Here is a tiny trained network, its code and every weight. The questions are about switching its units off for an input and a class, where a switched-off unit gives its printed mean instead of its output.

import numpy as np


def w(rows, s, z=0):
    codes = np.array(rows[::2]) - 128.0
    scale = np.full(codes.shape[1], s)
    scale[-1] = z or s
    return codes * scale


def norm(h):
    return h / np.sqrt((h * h).mean(-1, keepdims=True) + 1e-5)


def f(y):
    return y / 2 * (1 + np.tanh(0.7978845608 * (y + 0.044715 * y**3)))


def log_softmax(a):
    a = a - a.max(-1, keepdims=True)
    return a - np.log(np.exp(a).sum(-1, keepdims=True))


def net(x, mask):
    res = np.array(x, float).reshape(1, 7) / 4 @ E
    u = 0
    for l in range(4):
        y = f(norm(res) @ A[l][:, :-1].T + A[l][:, -1])
        res = res + np.where(mask[u : u + 3], y, B[l][:, -1]) @ B[l][:, :-1]
        u += 3
    return log_softmax(norm(res)[-1] @ U[:, :-1].T + U[:, -1])


A, B = {}, {}
E = w([
[222,68,191,18,40,80,105,149,151,143,64],'x0',
[100,132,142,123,104,127,141,132,157,119,135],'x1',
[153,71,102,219,189,13,208,91,213,70,114],'x2',
[106,60,195,96,159,120,138,93,122,251,201],'x3',
[123,128,130,122,133,133,133,131,131,124,128],'x4',
[132,132,135,134,129,123,124,125,126,132,122],'x5',
[125,132,139,129,125,120,124,128,129,129,125],'x6',
],0.0011)
A[0] = w([
[251,2,162,109,92,23,183,138,227,107,48,1],'0.n0',
[205,138,172,18,43,100,64,140,110,100,68,77],'0.n1',
[118,87,167,131,163,109,179,109,139,199,177,136],'0.n2',
],0.0023,0.0027)
B[0] = w([
[6,240,115,96,149,239,42,105,2,139,208,250],'0.n0',
[160,58,93,199,120,208,201,207,182,158,72,228],'0.n1',
[95,54,148,158,135,114,64,64,153,152,149,163],'0.n2',
],0.0024,0.0019)
A[1] = w([
[93,93,164,71,108,199,67,123,84,183,157,2],'1.n0',
[146,253,95,76,81,182,92,174,73,66,98,207],'1.n1',
[216,144,91,167,106,146,203,178,176,98,77,51],'1.n2',
],0.0028,0.00062)
B[1] = w([
[159,216,110,126,141,77,179,164,125,118,131,203],'1.n0',
[66,3,121,188,176,101,98,64,148,110,133,252],'1.n1',
[70,171,93,68,135,162,120,180,63,139,121,165],'1.n2',
],0.0033,0.0031)
A[2] = w([
[172,250,192,79,74,105,129,140,72,161,164,11],'2.n0',
[188,3,178,68,65,162,134,139,126,192,117,57],'2.n1',
[40,34,131,112,159,153,3,20,40,26,99,112],'2.n2',
],0.0014,0.0011)
B[2] = w([
[113,172,126,147,255,115,227,118,137,152,180,99],'2.n0',
[180,173,156,150,136,115,135,160,106,83,91,113],'2.n1',
[92,112,103,202,154,87,186,63,184,71,151,251],'2.n2',
],0.0026,0.0016)
A[3] = w([
[92,243,158,92,195,74,165,76,85,180,235,82],'3.n0',
[244,144,176,61,98,133,203,183,155,177,114,2],'3.n1',
[112,188,39,177,134,117,142,130,147,5,88,186],'3.n2',
],0.0027,0.00052)
B[3] = w([
[152,89,92,84,53,187,107,211,108,58,2,248],'3.n0',
[127,200,134,165,166,71,136,57,161,103,189,171],'3.n1',
[214,190,214,68,106,85,143,122,139,208,170,250],'3.n2',
],0.0033,0.0023)
U = w([
[55,43,96,224,160,100,99,27,148,87,169,1],'0',
[127,110,100,56,86,226,113,237,65,116,36,240],'1',
[225,253,167,112,134,58,165,114,151,168,183,179],'2',
],0.0048,0.00011)

Each question gives the input, the list of numbers given to net, and the class t.
The units are the neurons (one row each of A and B). Each row of codes is followed by its name. A weight is (code - 128) times the scale printed after its matrix; where a second scale follows, it is the last column's (A, B and U).
mask holds one flag per neuron, layer by layer. A switched-off neuron (its flag False) gives its mean, the last column of its row in B, instead of its output. The means were averaged over made-up inputs and are rounded, as every weight is.
A unit's drop is (log p(t) with every unit on - log p(t) with that unit switched off) / (log p(t) with every unit on - log p(t) with every unit switched off).
The circuit of an input: a set's keep is (log p(t) with only the set's units on - log p(t) with every unit switched off) / (log p(t) with every unit on - log p(t) with every unit switched off). Starting from all 12 units, units are removed one at a time, each time the one whose removal leaves the highest keep (on an exact tie, the one counted first), for as long as the keep stays at least 0.8.
circuit, biggest first: the units of the circuit, biggest drop first
unit that matters most: the unit with the biggest drop
top k neurons: the k neurons with the biggest drops, biggest first
top k neurons in layer l: the k neurons of layer l with the biggest drops, biggest first
drop when u is switched off: that unit's drop, to one decimal
input [2,-3,2,1,2,3,3], class 1: top 2 neurons => [0.n0, 3.n0]
input [-5,2,3,0,4,-2,7], class 2: top 2 neurons in layer 1 => [1.n1, 1.n0]
input [5,-5,3,7,8,3,-4], class 1: circuit, biggest first => [0.n0, 3.n0, 1.n1]
input [-1,-2,-6,-6,2,-7,-7], class 0: circuit, biggest first => [1.n1]
input [7,-6,1,-3,1,2,4], class 0: circuit, biggest first => [0.n0, 1.n1]
input [1,-6,-3,7,-4,2,5], class 2: top 4 neurons => [0.n0, 3.n1, 1.n1, 1.n2]
input [3,5,-5,3,4,-5,-6], class 2: top 2 neurons => [3.n1, 0.n0]
input [7,-5,6,3,1,1,4], class 1: circuit, biggest first => [0.n0, 3.n0]
input [-4,-3,0,2,-8,-5,6], class 1: circuit, biggest first => [1.n1, 3.n0]
input [-1,1,2,-4,-1,3,0], class 2: top 2 neurons => [0.n0, 3.n2]
input [8,3,4,6,4,-7,4], class 1: top 3 neurons => [0.n0, 3.n0, 3.n2]
input [-1,5,1,0,-8,8,-1], class 2: top 2 neurons => [1.n2, 1.n1]
input [-1,6,-2,3,-4,-1,4], class 1: top 3 neurons => [3.n0, 0.n1, 1.n1]
input [-3,-8,6,-8,3,-5,-3], class 2: unit that matters most => 3.n2
input [7,0,7,8,3,-7,-8], class 1: top 2 neurons => [0.n0, 3.n0]
input [0,0,-4,-8,1,-7,-6], class 0: top 2 neurons => [1.n1, 3.n0]
input [-6,-2,-4,8,-4,6,6], class 1: top 2 neurons => [3.n0, 1.n1]
input [4,-7,4,2,4,7,3], class 1: top 3 neurons => [0.n0, 3.n0, 1.n0]
input [5,-4,-4,6,1,-6,5], class 2: top 2 neurons => [3.n1, 1.n1]
input [6,-3,7,1,3,-3,1], class 1: top 3 neurons => [0.n0, 3.n0, 1.n0]
input [-1,2,4,-6,3,-5,-2], class 2: circuit, biggest first => [3.n2]
input [-4,-1,3,0,-5,-5,2], class 2: top 2 neurons in layer 1 => [1.n1, 1.n0]
input [-6,7,-6,-3,-2,2,0], class 0: drop when 1.n1 is switched off => 1.6
input [7,-6,-5,8,1,6,-1], class 2: drop when 3.n1 is switched off => 0.5
input [-2,-2,-2,-5,8,0,2], class 0: drop when 1.n1 is switched off => 2.4
